Below is a small trained network, with its code and all its weights. Each question gives an input and a target symbol and asks what happens when units are switched off, that is, made to give their printed mean instead of their output.

import numpy as np


def w(rows, s, z=0):
    codes = np.array(rows[::2]) - 128.0
    scale = np.full(codes.shape[1], s)
    scale[-1] = z or s
    return codes * scale


def norm(h):
    return h / np.sqrt((h * h).mean(-1, keepdims=True) + 1e-5)


def f(y):
    return y / 2 * (1 + np.tanh(0.7978845608 * (y + 0.044715 * y**3)))


def softmax(a):
    e = np.exp(a - a.max(-1, keepdims=True))
    return e / e.sum(-1, keepdims=True)


def log_softmax(a):
    a = a - a.max(-1, keepdims=True)
    return a - np.log(np.exp(a).sum(-1, keepdims=True))


def net(x, mask):
    ids = ['ΓΘΞΠΨΩβδεμσ'.index(c) for c in x.split()]
    T = len(ids)
    res = E[ids] + P[:T]
    u = 0
    for l in range(2):
        r = norm(res)
        for j in range(3):
            rows = slice(3 * j, 3 * j + 3)
            q, k, v = (r @ M[l][rows].T for M in (Q, K, V))
            z = softmax(np.where(np.tri(T) > 0, q @ k.T / 3**0.5, -1e9)) @ v
            o = O[l][rows]
            res = res + np.where(mask[u + j], z, o[:, -1]) @ o[:, :-1]
        u += 3
        y = f(norm(res) @ A[l][:, :-1].T + A[l][:, -1])
        res = res + np.where(mask[u : u + 12], y, B[l][:, -1]) @ B[l][:, :-1]
        u += 12
    return log_softmax(norm(res)[-1] @ U[:, :-1].T + U[:, -1])


Q, K, V, O, A, B = {}, {}, {}, {}, {}, {}
E = w([
[172,82,160],'Γ',
[255,47,58],'Θ',
[109,18,136],'Ξ',
[148,59,82],'Π',
[122,229,88],'Ψ',
[165,94,147],'Ω',
[152,100,120],'β',
[72,108,151],'δ',
[129,38,86],'ε',
[101,140,133],'μ',
[99,82,148],'σ',
],0.018)
P = w([
[100,112,191],'0',
[46,88,139],'1',
[194,184,2],'2',
[76,74,153],'3',
[31,109,141],'4',
[189,215,52],'5',
[117,61,131],'6',
[65,98,173],'7',
[197,230,11],'8',
],0.009)
Q[0] = w([
[80,139,178],'0.h0',
[134,141,111],'0.h0',
[131,110,175],'0.h0',
[183,80,121],'0.h1',
[254,78,150],'0.h1',
[242,224,167],'0.h1',
[90,36,150],'0.h2',
[127,77,103],'0.h2',
[75,122,220],'0.h2',
],0.0099)
K[0] = w([
[151,116,133],'0.h0',
[103,169,110],'0.h0',
[170,120,92],'0.h0',
[115,172,172],'0.h1',
[124,154,192],'0.h1',
[132,222,147],'0.h1',
[123,4,166],'0.h2',
[216,110,159],'0.h2',
[84,97,163],'0.h2',
],0.012)
V[0] = w([
[129,151,105],'0.h0',
[131,239,170],'0.h0',
[63,75,20],'0.h0',
[159,99,83],'0.h1',
[113,128,88],'0.h1',
[37,81,115],'0.h1',
[196,46,118],'0.h2',
[245,138,241],'0.h2',
[119,2,143],'0.h2',
],0.011)
O[0] = w([
[134,84,96,109],'0.h0',
[127,173,53,4],'0.h0',
[237,91,140,221],'0.h0',
[244,128,231,161],'0.h1',
[154,102,131,137],'0.h1',
[201,116,116,208],'0.h1',
[159,152,2,213],'0.h2',
[87,131,65,85],'0.h2',
[86,147,60,254],'0.h2',
],0.0071,0.0083)
A[0] = w([
[17,161,110,92],'0.n0',
[156,185,178,141],'0.n1',
[97,167,92,72],'0.n2',
[140,102,76,71],'0.n3',
[178,160,97,135],'0.n4',
[153,109,108,43],'0.n5',
[133,109,93,5],'0.n6',
[187,57,44,137],'0.n7',
[124,4,66,83],'0.n8',
[68,37,152,43],'0.n9',
[144,124,131,2],'0.n10',
[121,99,78,101],'0.n11',
],0.014,0.005)
B[0] = w([
[80,103,47,133],'0.n0',
[255,86,123,137],'0.n1',
[67,209,115,121],'0.n2',
[149,174,175,156],'0.n3',
[59,78,119,151],'0.n4',
[95,165,184,137],'0.n5',
[157,206,150,128],'0.n6',
[143,130,227,254],'0.n7',
[200,93,195,231],'0.n8',
[81,15,152,146],'0.n9',
[127,129,68,119],'0.n10',
[223,144,163,155],'0.n11',
],0.0082,0.015)
Q[1] = w([
[185,160,180],'1.h0',
[216,129,61],'1.h0',
[82,128,67],'1.h0',
[156,185,110],'1.h1',
[59,102,247],'1.h1',
[204,123,137],'1.h1',
[143,202,132],'1.h2',
[128,42,144],'1.h2',
[41,196,111],'1.h2',
],0.012)
K[1] = w([
[108,174,92],'1.h0',
[54,218,110],'1.h0',
[133,106,162],'1.h0',
[83,177,53],'1.h1',
[159,137,174],'1.h1',
[8,143,114],'1.h1',
[206,181,49],'1.h2',
[120,100,213],'1.h2',
[102,199,75],'1.h2',
],0.014)
V[1] = w([
[132,155,217],'1.h0',
[176,24,156],'1.h0',
[38,76,107],'1.h0',
[228,168,31],'1.h1',
[194,2,221],'1.h1',
[168,46,32],'1.h1',
[103,44,200],'1.h2',
[47,98,115],'1.h2',
[143,92,243],'1.h2',
],0.009)
O[1] = w([
[8,139,137,146],'1.h0',
[209,241,65,187],'1.h0',
[188,179,213,111],'1.h0',
[135,94,189,99],'1.h1',
[91,124,21,249],'1.h1',
[175,3,207,140],'1.h1',
[10,110,113,211],'1.h2',
[91,132,105,90],'1.h2',
[51,112,83,234],'1.h2',
],0.0068,0.012)
A[1] = w([
[29,148,103,160],'1.n0',
[117,98,177,38],'1.n1',
[186,94,126,114],'1.n2',
[170,168,181,194],'1.n3',
[185,79,152,125],'1.n4',
[49,69,150,111],'1.n5',
[121,106,159,5],'1.n6',
[110,153,96,102],'1.n7',
[143,96,175,21],'1.n8',
[130,144,160,248],'1.n9',
[117,9,127,2],'1.n10',
[108,79,96,19],'1.n11',
],0.014,0.006)
B[1] = w([
[196,237,75,148],'1.n0',
[107,1,109,135],'1.n1',
[108,200,96,220],'1.n2',
[76,185,192,175],'1.n3',
[103,146,126,254],'1.n4',
[25,150,75,174],'1.n5',
[88,5,165,116],'1.n6',
[223,87,153,118],'1.n7',
[162,50,185,142],'1.n8',
[77,226,113,179],'1.n9',
[154,134,225,214],'1.n10',
[149,112,205,133],'1.n11',
],0.0086,0.0082)
U = w([
[120,157,191,82],'Γ',
[217,138,96,146],'Θ',
[146,50,106,202],'Ξ',
[191,125,150,164],'Π',
[149,253,149,68],'Ψ',
[129,175,180,166],'Ω',
[154,196,187,151],'β',
[95,135,80,199],'δ',
[197,53,181,3],'ε',
[124,177,78,213],'μ',
[74,107,138,75],'σ',
],0.014,0.005)

Each question gives the input, a string of symbols that net reads in full, and the target symbol t.
The units are the heads (3 rows each of Q, K, V and O) and the neurons (one row each of A and B). Each row of codes is followed by its name. A weight is (code - 128) times the scale printed after its matrix; where a second scale follows, it is the last column's (O, A, B and U).
mask holds one flag per unit, layer by layer, with each layer's heads first. A switched-off unit (its flag False) gives its mean, the last column of its rows in O or B, instead of its output. The means were averaged over made-up inputs and are rounded, as every weight is.
A unit's drop is (log p(t) with every unit on - log p(t) with that unit switched off) / (log p(t) with every unit on - log p(t) with every unit switched off).
The circuit of an input: a set's keep is (log p(t) with only the set's units on - log p(t) with every unit switched off) / (log p(t) with every unit on - log p(t) with every unit switched off). Starting from the 12 units with the biggest drops (on a tie, the unit counted first), units are removed one at a time, each time the one whose removal leaves the highest keep (on an exact tie, the one counted first), for as long as the keep stays at least 0.8.
circuit, biggest first: the units of the circuit, biggest drop first
top k neurons: the k neurons with the biggest drops, biggest first
top k neurons in layer l: the k neurons of layer l with the biggest drops, biggest first
which heads matter: for each layer, one digit per head in row order, 1 if its drop is at least 0.15 and else 0, layers parted by /
input ε Θ ε μ Π Ξ, target Θ: circuit, biggest first	1.h0
input δ ε Ξ Γ Π δ δ Ξ Ξ, target Ψ: circuit, biggest first	0.n7, 1.h0, 1.n2
input δ σ Ω, target Ψ: which heads matter	111 / 100
input ε μ σ, target Θ: top 2 neurons	1.n5, 1.n9
input δ Θ μ Ψ Γ Γ, target Ψ: which heads matter	111 / 110
input δ Ψ Γ, target Ψ: which heads matter	111 / 000
input ε Π Ψ, target Θ: which heads matter	001 / 000
input ε μ μ Π δ Ξ, target Θ: top 2 neurons in layer 0	0.n7, 0.n4
input Θ δ ε ε μ, target μ: top 2 neurons	0.n8, 1.n0
input Θ Θ Ω ε ε, target ε: which heads matter	001 / 000
input δ Θ Θ δ ε Ψ β Γ ε, target Ψ: top 2 neurons in layer 0	0.n7, 0.n8
input ε σ Θ ε ε, target ε: top 2 neurons	0.n8, 1.n10
input Π Ξ ε Ξ μ, target μ: which heads matter	010 / 000
input ε ε ε Θ Θ ε μ ε δ, target Θ: top 2 neurons	0.n7, 1.n5
input δ μ ε ε Θ Γ Γ ε Π, target Ψ: top 3 neurons	0.n7, 0.n8, 0.n0
input δ ε μ Π ε β Ξ μ ε, target Ψ: top 2 neurons in layer 0	0.n7, 0.n9
input δ Π β, target Ψ: top 2 neurons	0.n7, 0.n9
input ε Π μ, target Θ: top 2 neurons	0.n7, 1.n5
input Θ σ δ, target μ: top 3 neurons in layer 0	0.n8, 0.n4, 0.n11
input ε Γ ε Γ δ, target δ: top 2 neurons	0.n9, 1.n0
input ε ε δ, target Θ: top neuron	1.n5
